Below is a small trained network, with its code and all its weights. Each question gives an input and a target symbol and asks what happens when units are switched off, that is, made to give their printed mean instead of their output.

import numpy as np


def w(rows, s, z=0):
    codes = np.array(rows[::2]) - 128.0
    scale = np.full(codes.shape[1], s)
    scale[-1] = z or s
    return codes * scale


def norm(h):
    return h / np.sqrt((h * h).mean(-1, keepdims=True) + 1e-5)


def f(y):
    return np.maximum(y, 0)


def softmax(a):
    e = np.exp(a - a.max(-1, keepdims=True))
    return e / e.sum(-1, keepdims=True)


def log_softmax(a):
    a = a - a.max(-1, keepdims=True)
    return a - np.log(np.exp(a).sum(-1, keepdims=True))


def net(x, mask):
    ids = ['αβδεζηθλμξστφψω'.index(c) for c in x.split()]
    T = len(ids)
    res = E[ids] + P[:T]
    u = 0
    for l in range(2):
        q, k, v = (norm(res) @ M[l].T for M in (Q, K, V))
        z = softmax(np.where(np.tri(T) > 0, q @ k.T / 3**0.5, -1e9)) @ v
        res = res + np.where(mask[u], z, O[l][:, -1]) @ O[l][:, :-1]
        u += 1
        y = f(norm(res) @ A[l][:, :-1].T + A[l][:, -1])
        res = res + np.where(mask[u : u + 4], y, B[l][:, -1]) @ B[l][:, :-1]
        u += 4
    return log_softmax(norm(res)[-1] @ U[:, :-1].T + U[:, -1])


Q, K, V, O, A, B = {}, {}, {}, {}, {}, {}
E = w([
[66,152,83,94],'α',
[83,160,213,106],'β',
[29,178,111,63],'δ',
[100,155,163,198],'ε',
[250,70,124,163],'ζ',
[127,114,136,96],'η',
[95,141,170,109],'θ',
[178,134,173,107],'λ',
[82,147,136,131],'μ',
[202,157,75,156],'ξ',
[110,144,86,127],'σ',
[122,16,133,40],'τ',
[17,181,150,123],'φ',
[187,146,100,177],'ψ',
[169,190,102,233],'ω',
],0.02)
P = w([
[238,115,117,35],'0',
[131,148,149,31],'1',
[98,81,127,157],'2',
[140,171,141,19],'3',
[154,43,184,163],'4',
[143,171,143,11],'5',
[158,21,185,177],'6',
[150,178,138,6],'7',
[152,22,193,186],'8',
[150,179,141,2],'9',
],0.0053)
Q[0] = w([
[85,254,130,71],'L0H0',
[118,116,149,235],'L0H0',
[82,98,231,168],'L0H0',
],0.0068)
K[0] = w([
[115,176,198,182],'L0H0',
[123,82,145,87],'L0H0',
[136,40,137,1],'L0H0',
],0.0068)
V[0] = w([
[77,19,2,211],'L0H0',
[82,197,165,162],'L0H0',
[148,194,71,111],'L0H0',
],0.0047)
O[0] = w([
[167,45,170,178,4],'L0H0',
[172,156,127,63,115],'L0H0',
[207,230,102,2,134],'L0H0',
],0.0071,0.0027)
A[0] = w([
[139,65,10,31,3],'L0N0',
[65,122,120,75,133],'L0N1',
[144,76,189,167,71],'L0N2',
[59,155,56,130,92],'L0N3',
],0.011,0.0019)
B[0] = w([
[2,83,115,54,249],'L0N0',
[169,67,115,104,253],'L0N1',
[104,108,99,215,182],'L0N2',
[150,67,105,108,207],'L0N3',
],0.0092,0.0047)
Q[1] = w([
[21,71,131,147],'L1H0',
[139,80,53,28],'L1H0',
[131,2,128,56],'L1H0',
],0.0068)
K[1] = w([
[173,21,80,203],'L1H0',
[111,169,129,50],'L1H0',
[111,34,255,177],'L1H0',
],0.0088)
V[1] = w([
[104,104,152,126],'L1H0',
[253,183,125,88],'L1H0',
[178,218,69,137],'L1H0',
],0.0045)
O[1] = w([
[152,187,255,76,162],'L1H0',
[197,91,148,148,121],'L1H0',
[97,195,125,73,10],'L1H0',
],0.0097,0.0012)
A[1] = w([
[81,48,110,98,254],'L1N0',
[58,171,117,254,134],'L1N1',
[176,160,138,163,26],'L1N2',
[67,87,140,70,185],'L1N3',
],0.0092,0.0043)
B[1] = w([
[224,136,129,188,253],'L1N0',
[78,61,183,84,170],'L1N1',
[114,167,8,111,140],'L1N2',
[84,153,133,215,236],'L1N3',
],0.011,0.008)
U = w([
[56,105,190,75,107],'α',
[73,114,53,84,123],'β',
[172,164,83,164,254],'δ',
[209,143,200,41,160],'ε',
[133,229,166,198,50],'ζ',
[107,96,67,159,61],'η',
[204,101,131,157,87],'θ',
[112,8,111,3,73],'λ',
[82,228,101,205,92],'μ',
[140,232,71,197,73],'ξ',
[180,112,137,222,177],'σ',
[105,32,155,201,148],'τ',
[43,179,61,90,154],'φ',
[72,236,198,123,128],'ψ',
[170,170,55,85,99],'ω',
],0.012,0.0049)

Each question gives the input, a string of symbols that net reads in full, and the target symbol t.
The units are the heads (3 rows each of Q, K, V and O) and the neurons (one row each of A and B). Each row of codes is followed by its name. A weight is (code - 128) times the scale printed after its matrix; where a second scale follows, it is the last column's (O, A, B and U).
mask holds one flag per unit, layer by layer, with each layer's heads first. A switched-off unit (its flag False) gives its mean, the last column of its rows in O or B, instead of its output. The means were averaged over made-up inputs and are rounded, as every weight is.
A unit's drop is (log p(t) with every unit on - log p(t) with that unit switched off) / (log p(t) with every unit on - log p(t) with every unit switched off).
The circuit of an input: a set's keep is (log p(t) with only the set's units on - log p(t) with every unit switched off) / (log p(t) with every unit on - log p(t) with every unit switched off). Starting from all 10 units, units are removed one at a time, each time the one whose removal leaves the highest keep (on an exact tie, the one counted first), for as long as the keep stays at least 0.8.
units of the circuit, in order: the units of the circuit, biggest drop first
k most important neurons: the k neurons with the biggest drops, biggest first
k most important neurons of layer l: the k neurons of layer l with the biggest drops, biggest first
drop when u is switched off: that unit's drop, to one decimal
input λ λ θ η λ, target ε: units of the circuit, in order : (L1N3; L0N0; L1N0)
input δ η α μ λ μ, target σ: 2 most important neurons : (L0N1; L0N3)
input θ ε λ, target ε: units of the circuit, in order : (L0N0; L1N3; L0H0; L1N0)
input ω λ μ λ δ τ δ, target τ: 4 most important neurons : (L0N1; L0N3; L1N3; L1N0)
input ζ μ ψ β μ ψ ε μ θ, target σ: 3 most important neurons : (L1N0; L0N1; L0N0)
input ξ τ ξ μ μ τ τ β λ η, target τ: 4 most important neurons : (L1N3; L0N0; L1N0; L0N1)
input τ σ η δ φ λ φ λ δ, target τ: 2 most important neurons : (L0N1; L0N3)
input η τ φ, target τ: 2 most important neurons of layer 0 : (L0N3; L0N1)
input ζ δ δ λ μ, target σ: units of the circuit, in order : (L1N0)
input ζ θ λ σ μ λ λ λ θ, target σ: 2 most important neurons of layer 0 : (L0N0; L0N1)
input ψ δ λ σ ω φ β η, target τ: 3 most important neurons of layer 1 : (L1N3; L1N0; L1N1)
input β τ ψ, target τ: drop when L1N0 is switched off : 0.8
input τ τ α λ β ψ α ω ω, target τ: drop when L1N3 is switched off : 0.2
input τ τ θ τ φ, target τ: drop when L0H0 is switched off : 0.4
input ω α λ τ α σ ζ λ η ξ, target ω: drop when L0N0 is switched off : 0.1
input ζ τ α β τ δ ω τ ω, target τ: most important neuron of layer 1 : (L1N1)
